Here is a tiny trained network, its code and every weight. The questions are about switching its units off for an input and a class, where a switched-off unit gives its printed mean instead of its output.

import numpy as np


def w(rows, s, z=0):
    codes = np.array(rows[::2]) - 128.0
    scale = np.full(codes.shape[1], s)
    scale[-1] = z or s
    return codes * scale


def f(y):
    return np.maximum(y, 0)


def log_softmax(a):
    a = a - a.max(-1, keepdims=True)
    return a - np.log(np.exp(a).sum(-1, keepdims=True))


def net(x, mask):
    res = np.array(x, float).reshape(1, 2) / 4 @ E
    y = f(res @ A[0][:, :-1].T + A[0][:, -1])
    res = res + np.where(mask, y, B[0][:, -1]) @ B[0][:, :-1]
    return log_softmax(res[-1] @ U[:, :-1].T + U[:, -1])


A, B = {}, {}
E = w([
[109,99,220,244,91,70,186],'x0',
[46,38,180,158,180,255,76],'x1',
],0.012)
A[0] = w([
[178,178,73,62,107,138,62,124],'neuron 1',
[153,141,180,181,121,60,145,103],'neuron 2',
[166,122,97,104,133,126,110,110],'neuron 3',
[228,181,68,124,37,52,191,126],'neuron 4',
[92,133,175,192,67,82,175,116],'neuron 5',
[164,183,74,92,161,132,101,99],'neuron 6',
[144,148,99,148,126,95,119,247],'neuron 7',
[165,141,105,95,106,91,202,135],'neuron 8',
[140,126,108,84,117,158,172,149],'neuron 9',
[102,166,112,92,125,122,236,107],'neuron 10',
[135,159,131,69,110,77,170,90],'neuron 11',
[215,145,130,103,113,88,143,91],'neuron 12',
[150,120,130,253,70,91,171,85],'neuron 13',
[136,158,187,161,94,93,169,106],'neuron 14',
],0.011,0.014)
B[0] = w([
[120,146,59,114,162,133,110,184],'neuron 1',
[147,134,90,121,150,104,86,183],'neuron 2',
[129,149,81,125,98,97,110,145],'neuron 3',
[92,100,147,170,129,185,132,251],'neuron 4',
[148,142,101,156,157,113,80,195],'neuron 5',
[121,209,96,107,140,75,46,164],'neuron 6',
[213,170,144,159,208,132,245,211],'neuron 7',
[126,89,137,133,121,182,143,188],'neuron 8',
[153,152,134,118,140,105,133,152],'neuron 9',
[97,99,135,125,124,153,124,156],'neuron 10',
[67,72,129,150,122,138,95,167],'neuron 11',
[44,66,159,174,92,155,77,172],'neuron 12',
[114,173,99,87,152,122,66,193],'neuron 13',
[141,175,127,128,152,100,73,178],'neuron 14',
],0.012,0.021)
U = w([
[131,204,100,119,152,80,51,74],'0',
[48,40,157,148,127,200,110,134],'1',
[216,179,146,142,171,128,250,254],'2',
[103,140,160,118,64,95,143,85],'3',
[122,112,151,98,51,110,119,92],'4',
],0.015,0.0069)

Each question gives the input, the list of numbers given to net, and the class t.
The units are the neurons (one row each of A and B). Each row of codes is followed by its name. A weight is (code - 128) times the scale printed after its matrix; where a second scale follows, it is the last column's (A, B and U).
mask holds one flag per neuron, in row order. A switched-off neuron (its flag False) gives its mean, the last column of its row in B, instead of its output. The means were averaged over made-up inputs and are rounded, as every weight is.
A unit's drop is (log p(t) with every unit on - log p(t) with that unit switched off) / (log p(t) with every unit on - log p(t) with every unit switched off).
The circuit of an input: a set's keep is (log p(t) with only the set's units on - log p(t) with every unit switched off) / (log p(t) with every unit on - log p(t) with every unit switched off). Starting from the 12 units with the biggest drops (on a tie, the unit counted first), units are removed one at a time, each time the one whose removal leaves the highest keep (on an exact tie, the one counted first), for as long as the keep stays at least 0.8.
circuit, biggest first: the units of the circuit, biggest drop first
unit that matters most: the unit with the biggest drop
k most important neurons: the k neurons with the biggest drops, biggest first
drop when u is switched off: that unit's drop, to one decimal
input [7,6], class 0: unit that matters most	neuron 4
input [3,1], class 2: circuit, biggest first	(neuron 12; neuron 11)
input [8,-8], class 0: 2 most important neurons	(neuron 13; neuron 14)
input [6,-7], class 1: 4 most important neurons	(neuron 4; neuron 12; neuron 8; neuron 11)
input [-3,0], class 2: circuit, biggest first	(neuron 13; neuron 12)
input [-3,3], class 2: 2 most important neurons	(neuron 4; neuron 12)
input [0,3], class 2: 3 most important neurons	(neuron 4; neuron 12; neuron 11)
input [-2,3], class 2: 3 most important neurons	(neuron 4; neuron 12; neuron 11)
input [2,-3], class 2: drop when neuron 7 is switched off	0.7
input [2,-8], class 1: drop when neuron 4 is switched off	0.1
input [4,-5], class 1: drop when neuron 8 is switched off	0.3
